Below is a small trained network, with its code and all its weights. Each question gives an input and a target symbol and asks what happens when units are switched off, that is, made to give their printed mean instead of their output.

import numpy as np


def w(rows, s, z=0):
    codes = np.array(rows[::2]) - 128.0
    scale = np.full(codes.shape[1], s)
    scale[-1] = z or s
    return codes * scale


def f(y):
    return np.maximum(y, 0)


def softmax(a):
    e = np.exp(a - a.max(-1, keepdims=True))
    return e / e.sum(-1, keepdims=True)


def log_softmax(a):
    a = a - a.max(-1, keepdims=True)
    return a - np.log(np.exp(a).sum(-1, keepdims=True))


def net(x, mask):
    ids = ['ΓΠΨηλξτ'.index(c) for c in x.split()]
    T = len(ids)
    res = E[ids] + P[:T]
    u = 0
    for l in range(2):
        r = res
        for j in range(3):
            rows = slice(2 * j, 2 * j + 2)
            q, k, v = (r @ M[l][rows].T for M in (Q, K, V))
            z = softmax(np.where(np.tri(T) > 0, q @ k.T / 2**0.5, -1e9)) @ v
            o = O[l][rows]
            res = res + np.where(mask[u + j], z, o[:, -1]) @ o[:, :-1]
        u += 3
        y = f(res @ A[l][:, :-1].T + A[l][:, -1])
        res = res + np.where(mask[u : u + 4], y, B[l][:, -1]) @ B[l][:, :-1]
        u += 4
    return log_softmax(res[-1] @ U[:, :-1].T + U[:, -1])


Q, K, V, O, A, B = {}, {}, {}, {}, {}, {}
E = w([
[177,156,108,176],'Γ',
[124,146,129,130],'Π',
[137,44,133,183],'Ψ',
[111,160,96,175],'η',
[112,62,161,132],'λ',
[90,13,253,144],'ξ',
[168,207,171,185],'τ',
],0.017)
P = w([
[173,136,155,68],'0',
[155,118,91,195],'1',
[84,139,67,66],'2',
[196,146,195,163],'3',
[145,114,94,193],'4',
[59,142,74,68],'5',
[178,151,202,158],'6',
[148,104,83,194],'7',
[28,144,83,77],'8',
[155,164,213,147],'9',
[149,93,76,196],'10',
[4,142,88,81],'11',
[146,190,222,124],'12',
[158,102,71,178],'13',
],0.012)
Q[0] = w([
[136,98,135,103],'0.h1',
[166,98,105,101],'0.h1',
[137,138,98,133],'0.h2',
[137,97,118,87],'0.h2',
[94,105,127,5],'0.h3',
[136,138,131,94],'0.h3',
],0.019)
K[0] = w([
[147,168,123,180],'0.h1',
[168,116,150,99],'0.h1',
[144,92,89,89],'0.h2',
[181,128,151,135],'0.h2',
[240,2,93,87],'0.h3',
[221,129,2,140],'0.h3',
],0.0093)
V[0] = w([
[141,167,46,157],'0.h1',
[54,128,44,15],'0.h1',
[197,217,254,71],'0.h2',
[140,61,92,172],'0.h2',
[190,49,83,90],'0.h3',
[151,142,176,69],'0.h3',
],0.0068)
O[0] = w([
[244,54,78,31,108],'0.h1',
[161,124,103,67,3],'0.h1',
[72,44,254,94,131],'0.h2',
[168,70,239,138,158],'0.h2',
[107,77,28,29,44],'0.h3',
[144,136,218,124,124],'0.h3',
],0.0046,0.0053)
A[0] = w([
[103,77,111,116,127],'0.n1',
[68,148,109,7,169],'0.n2',
[130,50,121,64,80],'0.n3',
[167,122,133,70,4],'0.n4',
],0.019,0.0015)
B[0] = w([
[51,175,111,143,253],'0.n1',
[180,3,179,1,220],'0.n2',
[20,112,109,152,248],'0.n3',
[200,85,170,69,133],'0.n4',
],0.012,0.0036)
Q[1] = w([
[156,153,109,104],'1.h1',
[80,87,19,101],'1.h1',
[145,109,246,212],'1.h2',
[95,152,120,72],'1.h2',
[174,165,68,101],'1.h3',
[155,179,146,108],'1.h3',
],0.013)
K[1] = w([
[140,90,150,77],'1.h1',
[80,27,49,212],'1.h1',
[132,21,172,214],'1.h2',
[122,254,145,105],'1.h2',
[173,38,131,96],'1.h3',
[156,55,92,203],'1.h3',
],0.0089)
V[1] = w([
[104,2,142,250],'1.h1',
[96,185,113,127],'1.h1',
[60,149,192,122],'1.h2',
[146,161,144,94],'1.h2',
[116,250,141,58],'1.h3',
[108,189,127,135],'1.h3',
],0.0082)
O[1] = w([
[161,61,58,24,205],'1.h1',
[190,167,105,171,135],'1.h1',
[60,27,154,116,245],'1.h2',
[71,143,113,24,78],'1.h2',
[190,255,100,179,99],'1.h3',
[250,193,154,219,143],'1.h3',
],0.0048,0.012)
A[1] = w([
[35,193,83,206,101],'1.n1',
[149,101,215,154,2],'1.n2',
[253,113,239,81,43],'1.n3',
[68,157,236,129,84],'1.n4',
],0.011,0.0074)
B[1] = w([
[115,182,229,24,208],'1.n1',
[179,176,57,58,214],'1.n2',
[3,217,98,51,196],'1.n3',
[206,105,35,109,254],'1.n4',
],0.0078,0.0091)
U = w([
[88,163,140,141,73],'Γ',
[149,137,152,101,29],'Π',
[99,130,89,159,91],'Ψ',
[200,121,251,108,254],'η',
[154,85,204,123,55],'λ',
[215,95,123,105,96],'ξ',
[131,168,46,141,194],'τ',
],0.014,0.0071)

Each question gives the input, a string of symbols that net reads in full, and the target symbol t.
The units are the heads (2 rows each of Q, K, V and O) and the neurons (one row each of A and B). Each row of codes is followed by its name. A weight is (code - 128) times the scale printed after its matrix; where a second scale follows, it is the last column's (O, A, B and U).
mask holds one flag per unit, layer by layer, with each layer's heads first. A switched-off unit (its flag False) gives its mean, the last column of its rows in O or B, instead of its output. The means were averaged over made-up inputs and are rounded, as every weight is.
A unit's drop is (log p(t) with every unit on - log p(t) with that unit switched off) / (log p(t) with every unit on - log p(t) with every unit switched off).
The circuit of an input: a set's keep is (log p(t) with only the set's units on - log p(t) with every unit switched off) / (log p(t) with every unit on - log p(t) with every unit switched off). Starting from the 12 units with the biggest drops (on a tie, the unit counted first), units are removed one at a time, each time the one whose removal leaves the highest keep (on an exact tie, the one counted first), for as long as the keep stays at least 0.8.
units of the circuit, in order: the units of the circuit, biggest drop first
most important unit: the unit with the biggest drop
top k neurons: the k neurons with the biggest drops, biggest first
top k neurons in layer l: the k neurons of layer l with the biggest drops, biggest first
heads that matter: for each layer, one digit per head in row order, 1 if its drop is at least 0.15 and else 0, layers parted by /
input ξ η Γ Γ Π Ψ, target Γ: units of the circuit, in order => [1.n1, 0.n1, 0.n3, 0.h3]
input η η τ Π τ Γ η Γ η ξ Ψ τ τ λ, target η: heads that matter => 001 / 001
input Ψ ξ Γ Γ λ, target Ψ: most important unit => 1.h1
input Π τ Γ Γ Ψ η τ τ ξ τ τ τ, target η: top 2 neurons in layer 1 => [1.n1, 1.n3]
input η λ Π λ η ξ Π Γ Ψ Ψ, target ξ: heads that matter => 001 / 110
input τ λ τ η Γ ξ Γ Γ τ Ψ, target ξ: units of the circuit, in order => [1.n2, 1.n1]
input Ψ λ τ Ψ Γ Π, target Π: heads that matter => 001 / 000
input τ η τ τ λ ξ Γ Ψ, target λ: units of the circuit, in order => [1.h2, 0.h2, 1.n4, 0.n3]
input Ψ ξ τ Ψ η η, target ξ: units of the circuit, in order => [0.n2, 0.h3]
input η Π Γ ξ Ψ ξ η λ Ψ Ψ τ ξ, target Ψ: units of the circuit, in order => [0.n3, 1.n4]
input τ Γ Ψ Ψ Ψ Π, target Π: top 2 neurons => [1.n3, 0.n2]
input τ τ ξ Π, target ξ: top 3 neurons => [1.n4, 1.n2, 0.n1]
input ξ η λ Ψ τ τ Π, target τ: top 2 neurons in layer 0 => [0.n1, 0.n3]
input η τ λ, target λ: units of the circuit, in order => [0.n2, 0.h3, 0.n3]
input ξ τ τ Ψ, target τ: top 2 neurons in layer 1 => [1.n3, 1.n2]
input Π λ η Γ Ψ ξ η ξ Ψ Γ λ, target Ψ: top 3 neurons in layer 0 => [0.n2, 0.n1, 0.n3]
input Ψ Π Π τ τ Γ Γ, target τ: top 3 neurons => [1.n3, 1.n1, 0.n3]
input τ τ τ ξ Ψ ξ λ, target ξ: top 3 neurons in layer 1 => [1.n4, 1.n2, 1.n1]
input Π η ξ η Ψ λ Ψ Γ Ψ Ψ Γ, target Ψ: most important unit => 0.n2
input Π Γ Ψ ξ Γ Γ Ψ λ λ Π, target ξ: most important unit => 1.n4
input Π τ τ Π, target τ: heads that matter => 000 / 100
input λ η τ Ψ τ, target η: heads that matter => 000 / 100
input η λ τ Ψ Π, target η: top 2 neurons in layer 1 => [1.n4, 1.n3]
